Here is a tiny trained network, its code and every weight. The questions are about switching its units off for an input and a class, where a switched-off unit gives its printed mean instead of its output.

import numpy as np


def w(rows, s, z=0):
    codes = np.array(rows[::2]) - 128.0
    scale = np.full(codes.shape[1], s)
    scale[-1] = z or s
    return codes * scale


def f(y):
    return np.maximum(y, 0)


def log_softmax(a):
    a = a - a.max(-1, keepdims=True)
    return a - np.log(np.exp(a).sum(-1, keepdims=True))


def net(x, mask):
    res = np.array(x, float).reshape(1, 4) / 4 @ E
    y = f(res @ A[0][:, :-1].T + A[0][:, -1])
    res = res + np.where(mask, y, B[0][:, -1]) @ B[0][:, :-1]
    return log_softmax(res[-1] @ U[:, :-1].T + U[:, -1])


A, B = {}, {}
E = w([
[136,203,34,193,66,124,99,97,127,74,142,9],'x0',
[147,91,156,235,165,227,138,113,151,57,106,156],'x1',
[173,226,70,112,124,212,136,53,151,190,82,199],'x2',
[199,121,165,87,166,91,69,66,48,82,144,112],'x3',
],0.012)
A[0] = w([
[107,160,96,39,51,122,116,116,62,201,144,111,97],'neuron 0',
[223,140,183,70,198,83,19,28,51,62,116,167,18],'neuron 1',
[136,106,144,91,162,143,136,148,101,140,91,168,59],'neuron 2',
[153,167,110,31,125,81,163,153,114,171,145,146,69],'neuron 3',
[126,101,149,86,144,145,156,165,117,145,117,193,30],'neuron 4',
[171,197,92,89,114,190,128,31,137,194,60,218,40],'neuron 5',
[119,141,120,55,81,108,145,122,103,169,139,146,14],'neuron 6',
[140,90,191,91,199,129,180,119,128,228,112,216,125],'neuron 7',
[170,83,142,213,156,222,172,90,101,63,116,194,46],'neuron 8',
[68,28,165,76,137,127,124,196,109,99,176,174,99],'neuron 9',
[27,159,123,133,117,137,173,213,253,165,80,197,2],'neuron 10',
],0.0078,0.0061)
B[0] = w([
[161,147,173,98,166,104,110,84,185,177,136,100,203],'neuron 0',
[174,141,62,106,54,196,183,224,160,152,179,254,230],'neuron 1',
[132,173,87,150,128,118,133,119,113,118,97,89,169],'neuron 2',
[99,112,226,84,158,196,68,142,180,162,146,89,193],'neuron 3',
[141,160,81,203,137,132,104,127,150,137,82,108,178],'neuron 4',
[74,64,189,131,53,21,97,170,47,13,52,156,242],'neuron 5',
[134,128,145,109,146,156,61,164,186,139,166,73,166],'neuron 6',
[183,207,127,188,118,111,121,47,88,97,160,87,252],'neuron 7',
[142,97,210,109,203,131,50,119,243,212,198,61,213],'neuron 8',
[172,106,120,166,84,85,131,108,120,82,78,93,230],'neuron 9',
[139,148,92,116,111,150,187,207,123,180,183,177,209],'neuron 10',
],0.0088,0.015)
U = w([
[123,119,192,98,178,156,67,109,199,187,153,106,99],'0',
[133,158,77,127,87,179,190,194,148,172,151,188,128],'1',
[90,59,168,137,95,63,104,151,78,76,105,122,122],'2',
[162,245,61,190,97,148,98,27,123,113,127,66,114],'3',
[115,125,142,112,123,140,179,23,113,159,126,133,248],'4',
[88,122,82,93,193,182,152,89,94,153,120,151,100],'5',
],0.011,0.017)

Each question gives the input, the list of numbers given to net, and the class t.
The units are the neurons (one row each of A and B). Each row of codes is followed by its name. A weight is (code - 128) times the scale printed after its matrix; where a second scale follows, it is the last column's (A, B and U).
mask holds one flag per neuron, in row order. A switched-off neuron (its flag False) gives its mean, the last column of its row in B, instead of its output. The means were averaged over made-up inputs and are rounded, as every weight is.
A unit's drop is (log p(t) with every unit on - log p(t) with that unit switched off) / (log p(t) with every unit on - log p(t) with every unit switched off).
The circuit of an input: a set's keep is (log p(t) with only the set's units on - log p(t) with every unit switched off) / (log p(t) with every unit on - log p(t) with every unit switched off). Starting from all 11 units, units are removed one at a time, each time the one whose removal leaves the highest keep (on an exact tie, the one counted first), for as long as the keep stays at least 0.8.
circuit, biggest first: the units of the circuit, biggest drop first
most important unit: the unit with the biggest drop
k most important neurons: the k neurons with the biggest drops, biggest first
drop when u is switched off: that unit's drop, to one decimal
input [-7,-5,0,5], class 3: most important neuron => [neuron 7]
input [-2,6,-7,-7], class 1: 2 most important neurons => [neuron 5; neuron 10]
input [1,-3,4,2], class 2: 3 most important neurons => [neuron 5; neuron 8; neuron 7]
input [6,6,-4,4], class 0: circuit, biggest first => [neuron 7; neuron 8]
input [-6,0,-3,3], class 3: 2 most important neurons => [neuron 5; neuron 7]
input [-4,-1,6,7], class 1: 2 most important neurons => [neuron 1; neuron 9]
input [3,-8,6,1], class 0: 2 most important neurons => [neuron 0; neuron 3]
input [-6,-5,-5,-3], class 3: circuit, biggest first => [neuron 5; neuron 7; neuron 9]
input [-7,-3,5,3], class 3: 3 most important neurons => [neuron 7; neuron 4; neuron 2]
input [3,1,3,-2], class 4: circuit, biggest first => [neuron 7; neuron 1; neuron 4]
input [4,-4,-2,-5], class 1: 3 most important neurons => [neuron 7; neuron 8; neuron 5]
input [-5,0,3,-4], class 3: 2 most important neurons => [neuron 7; neuron 1]
input [3,0,5,-4], class 2: 2 most important neurons => [neuron 5; neuron 1]
input [-5,-3,1,7], class 1: circuit, biggest first => [neuron 1]
input [-5,3,-4,2], class 3: 2 most important neurons => [neuron 5; neuron 7]
input [-8,-6,-6,1], class 3: circuit, biggest first => [neuron 7; neuron 5; neuron 9]
input [-2,0,8,-2], class 2: drop when neuron 5 is switched off => 1.2
input [-2,-2,-1,3], class 4: drop when neuron 5 is switched off => 1.7
input [-6,-1,-3,8], class 1: drop when neuron 1 is switched off => 1.3
input [3,6,-3,-4], class 0: most important unit => neuron 5
